Below are the code and all the weights of a small trained network. Each question names an input and a class and asks about switching units off, where a switched-off unit gives its printed mean instead of its output.

import numpy as np


def w(rows, s, z=0):
    codes = np.array(rows[::2]) - 128.0
    scale = np.full(codes.shape[1], s)
    scale[-1] = z or s
    return codes * scale


def norm(h):
    return h / np.sqrt((h * h).mean(-1, keepdims=True) + 1e-5)


def f(y):
    return y / 2 * (1 + np.tanh(0.7978845608 * (y + 0.044715 * y**3)))


def log_softmax(a):
    a = a - a.max(-1, keepdims=True)
    return a - np.log(np.exp(a).sum(-1, keepdims=True))


def net(x, mask):
    res = np.array(x, float).reshape(1, 3) / 4 @ E
    u = 0
    for l in range(2):
        y = f(norm(res) @ A[l][:, :-1].T + A[l][:, -1])
        res = res + np.where(mask[u : u + 6], y, B[l][:, -1]) @ B[l][:, :-1]
        u += 6
    return log_softmax(norm(res)[-1] @ U[:, :-1].T + U[:, -1])


A, B = {}, {}
E = w([
[171,121,187,40,129,164,102],'x0',
[102,231,144,127,221,22,58],'x1',
[56,254,68,139,9,160,146],'x2',
],0.0052)
A[0] = w([
[63,197,121,75,4,120,79,2],'L0N0',
[114,108,129,117,27,209,134,25],'L0N1',
[57,141,89,215,138,77,210,123],'L0N2',
[118,157,198,82,125,167,38,18],'L0N3',
[28,243,116,103,204,116,106,69],'L0N4',
[136,181,212,68,85,188,105,77],'L0N5',
],0.011,0.0059)
B[0] = w([
[252,115,65,158,176,201,168,230],'L0N0',
[138,97,175,127,54,63,87,228],'L0N1',
[79,158,148,34,164,159,174,214],'L0N2',
[63,165,132,98,97,90,150,162],'L0N3',
[129,115,183,122,62,116,34,254],'L0N4',
[28,187,139,28,202,115,181,202],'L0N5',
],0.013,0.0068)
A[1] = w([
[173,220,129,101,159,177,132,176],'L1N0',
[88,54,179,230,124,174,189,213],'L1N1',
[134,75,152,160,220,66,151,100],'L1N2',
[6,112,62,164,118,176,181,69],'L1N3',
[21,172,178,38,173,148,216,2],'L1N4',
[42,34,134,170,50,63,177,121],'L1N5',
],0.011,0.0057)
B[1] = w([
[117,55,86,166,159,93,199,222],'L1N0',
[71,207,66,130,162,118,97,199],'L1N1',
[188,180,49,124,42,206,191,200],'L1N2',
[64,148,137,109,253,140,198,136],'L1N3',
[16,180,182,198,249,198,206,255],'L1N4',
[168,152,225,88,104,64,28,194],'L1N5',
],0.012,0.0069)
U = w([
[71,187,157,27,156,179,175,105],'0',
[187,149,40,168,62,171,151,116],'1',
[153,156,159,91,73,94,59,134],'2',
[135,140,158,128,106,158,126,192],'3',
[100,83,91,254,113,35,106,9],'4',
[95,74,102,239,95,48,110,9],'5',
],0.018,0.014)

Each question gives the input, the list of numbers given to net, and the class t.
The units are the neurons (one row each of A and B). Each row of codes is followed by its name. A weight is (code - 128) times the scale printed after its matrix; where a second scale follows, it is the last column's (A, B and U).
mask holds one flag per neuron, layer by layer. A switched-off neuron (its flag False) gives its mean, the last column of its row in B, instead of its output. The means were averaged over made-up inputs and are rounded, as every weight is.
A unit's drop is (log p(t) with every unit on - log p(t) with that unit switched off) / (log p(t) with every unit on - log p(t) with every unit switched off).
The circuit of an input: a set's keep is (log p(t) with only the set's units on - log p(t) with every unit switched off) / (log p(t) with every unit on - log p(t) with every unit switched off). Starting from all 12 units, units are removed one at a time, each time the one whose removal leaves the highest keep (on an exact tie, the one counted first), for as long as the keep stays at least 0.8.
circuit, biggest first: the units of the circuit, biggest drop first
unit that matters most: the unit with the biggest drop
k most important neurons: the k neurons with the biggest drops, biggest first
k most important neurons of layer l: the k neurons of layer l with the biggest drops, biggest first
drop when u is switched off: that unit's drop, to one decimal
input [3,3,3], class 3: circuit, biggest first : (L0N0)
input [-6,-7,-5], class 2: 3 most important neurons : (L0N5; L0N0; L1N5)
input [6,-8,2], class 2: 2 most important neurons : (L0N1; L0N2)
input [3,-7,-6], class 2: 2 most important neurons : (L0N0; L1N4)
input [-3,7,5], class 2: 3 most important neurons : (L0N4; L1N4; L0N5)
input [-4,-6,-8], class 1: 3 most important neurons : (L0N1; L0N4; L1N2)
input [3,8,8], class 1: 3 most important neurons of layer 1 : (L1N0; L1N5; L1N4)
input [0,6,6], class 1: 2 most important neurons : (L0N0; L0N1)
input [-3,-7,8], class 1: 2 most important neurons of layer 0 : (L0N0; L0N4)
input [-2,3,3], class 3: 2 most important neurons : (L0N5; L0N0)
input [-4,7,5], class 2: 3 most important neurons : (L0N4; L0N5; L1N4)
input [6,1,7], class 1: 2 most important neurons : (L0N0; L0N2)
input [4,-7,-8], class 1: 3 most important neurons : (L0N4; L0N1; L1N4)
input [4,-8,0], class 2: unit that matters most : L0N1
input [1,8,-5], class 2: 2 most important neurons of layer 1 : (L1N4; L1N0)
input [5,5,-7], class 1: drop when L0N2 is switched off : 0.5
input [3,0,-8], class 1: drop when L0N5 is switched off : 0.1
input [1,-2,5], class 1: drop when L0N0 is switched off : 1.4
